[[148 123 136 126 125 135 128]
 [118 131 123 131 125 138 109]
 [121 130 126 131 124 135 119]
 [123 130 125 134 124 132 123]
 [141 126 129 126 132 116 142]
 [135 125 128 129 129 128 137]
 [128 126 126 132 125 135 117]
 [112 143 123 141 101 153 106]
 [125 124 127 130 131 130 121]
 [125 128 125 130 125 132 122]
 [129 125 134 128 125 132 118]
 [129 127 126 129 131 127 127]]
:
[[148 136 125 128]
 [118 123 125 109]
 [121 126 124 119]
 [123 125 124 123]
 [141 129 132 142]
 [135 128 129 137]
 [128 126 125 117]
 [112 123 101 106]
 [125 127 131 121]
 [125 125 125 122]
 [129 134 125 118]
 [129 126 131 127]]

[[117 108 114 115 142 151 138 131]
 [153 129 148 140 125 106 121 129]
 [134 126 128 124 115 122 130 129]]
:
[[117 114 142 138]
 [153 148 125 121]
 [134 128 115 130]]

[[123 123 126 124 124 125 126]
 [121 141 105 118 156 146 116]
 [114 114 122 116 113 120 121]
 [129 128 130 126 131 130 130]
 [129 128 128 127 129 129 129]
 [127 130 125 127 131 130 127]
 [125 134 117 124 140 136 123]]
:
[[123 126 124 126]
 [121 105 156 116]
 [114 122 113 121]
 [129 130 131 130]
 [129 128 129 129]
 [127 125 131 127]
 [125 117 140 123]]

[[142 124 134 117 124 114]
 [120 127 137 131 127 155]
 [137 144 122 135 124 112]
 [128 124 129 107 113 138]
 [125 127 124 135 132 129]
 [136 117 130 125 132 115]
 [139 132 116 124 123 101]]
:
[[142 134 124]
 [120 137 127]
 [137 122 124]
 [128 129 113]
 [125 124 132]
 [136 130 132]
 [139 116 123]]

[[134 116 131 130]
 [134 110 144 136]
 [127 140 136 135]
 [135 151 124 142]
 [109 125 112 139]]
:
[[134 131]
 [134 144]
 [127 136]
 [135 124]
 [109 112]]

[[122 129 126 119 152 157 125 131 110 144 119]
 [136 121 110 100 116 130 118 121 115 114 116]
 [118 122 134 142 128 101 132 146 120 134 131]
 [123 119 101 115 117 134 119 120 132 148 153]
 [128 126 107 130 131 141 144 113 125 129 120]]
:
[[122 126 152 125 110 119]
 [136 110 116 118 115 116]
 [118 134 128 132 120 131]
 [123 101 117 119 132 153]
 [128 107 131 144 125 120]]

[[106 140 109 136 136]
 [132 152 121 109 117]
 [123 134 140 113 154]
 [143 124 131 150 108]
 [117 107 125 150 136]
 [135 144 147 135 147]
 [128 115 113 138 104]
 [107 120 112 112 136]]
:
[[106 109 136]
 [132 121 117]
 [123 140 154]
 [143 131 108]
 [117 125 136]
 [135 147 147]
 [128 113 104]
 [107 112 136]]

[[135 116 132 130 137 138 139 141]
 [136 128 128 122 135 128 138 140]
 [141 115 134 121 140 140 128 137]
 [127 136 139 128 118 128 125 128]
 [128 117 148 123 151 125 128 130]
 [147 119 137 137 128 123 102 131]
 [127 116 128 131 138 130 135 149]
 [120 115 148 142 128 127 128 108]
 [118 121 137 129 143 128 128 143]]
:
[[135 132 137 139]
 [136 128 135 138]
 [141 134 140 128]
 [127 139 118 125]
 [128 148 151 128]
 [147 137 128 102]
 [127 128 138 135]
 [120 148 128 128]
 [118 137 143 128]]

[[118 119 124 125 133 138]
 [154 155 146 137 132 128]
 [132 124 130 133 135 137]]
:
[[118 124 133]
 [154 146 132]
 [132 130 135]]
---
[[139 143 145 134 130]
 [138 145 119 134 132]
 [125 114 113 137 116]
 [124 132 134 130 106]
 [128 124 126 133 135]
 [138 138 133 124 117]
 [140 132 139 118 144]
 [137 121 125 149 133]
 [130 129 120 136 133]
 [127 129 134 112 122]]
:
[[139 143 145 134 130]
 [125 114 113 137 116]
 [128 124 126 133 135]
 [140 132 139 118 144]
 [130 129 120 136 133]]

[[136 121 121]
 [133 146 129]
 [122 117 124]
 [133 131 126]
 [124 115 127]
 [118 151 133]
 [117 127 104]]
:
[[136 121 121]
 [122 117 124]
 [124 115 127]
 [117 127 104]]

[[118 120 117 114 126 126]
 [118 119 106 105 156 145]]
:
[[118 120 117 114 126 126]]

[[116 140 116 139 139 127 127 124 128]
 [132 129 126 102 110 115 112 116 106]
 [124 131 121 119 125 117 121 120 118]
 [115 146 108 126 129 117 112 112 107]
 [114 138 126 108 117 118 113 119 105]
 [109 144 123 137 134 130 125 126 125]]
:
[[116 140 116 139 139 127 127 124 128]
 [124 131 121 119 125 117 121 120 118]
 [114 138 126 108 117 118 113 119 105]]

[[111 135]
 [137 126]
 [131 123]
 [123 151]]
:
[[111 135]
 [131 123]]

[[131 133 139 136 130 131 135 139 129 130]
 [130 151 129 149 129 131 129 132 130 132]
 [132 136 132 135 138 133 130 130 130 136]]
:
[[131 133 139 136 130 131 135 139 129 130]
 [132 136 132 135 138 133 130 130 130 136]]

[[148 108 126]
 [132 130 122]
 [108 136 128]
 [136 130 112]
 [136 124 133]
 [132 128 128]
 [102 124 121]]
:
[[148 108 126]
 [108 136 128]
 [136 124 133]
 [102 124 121]]
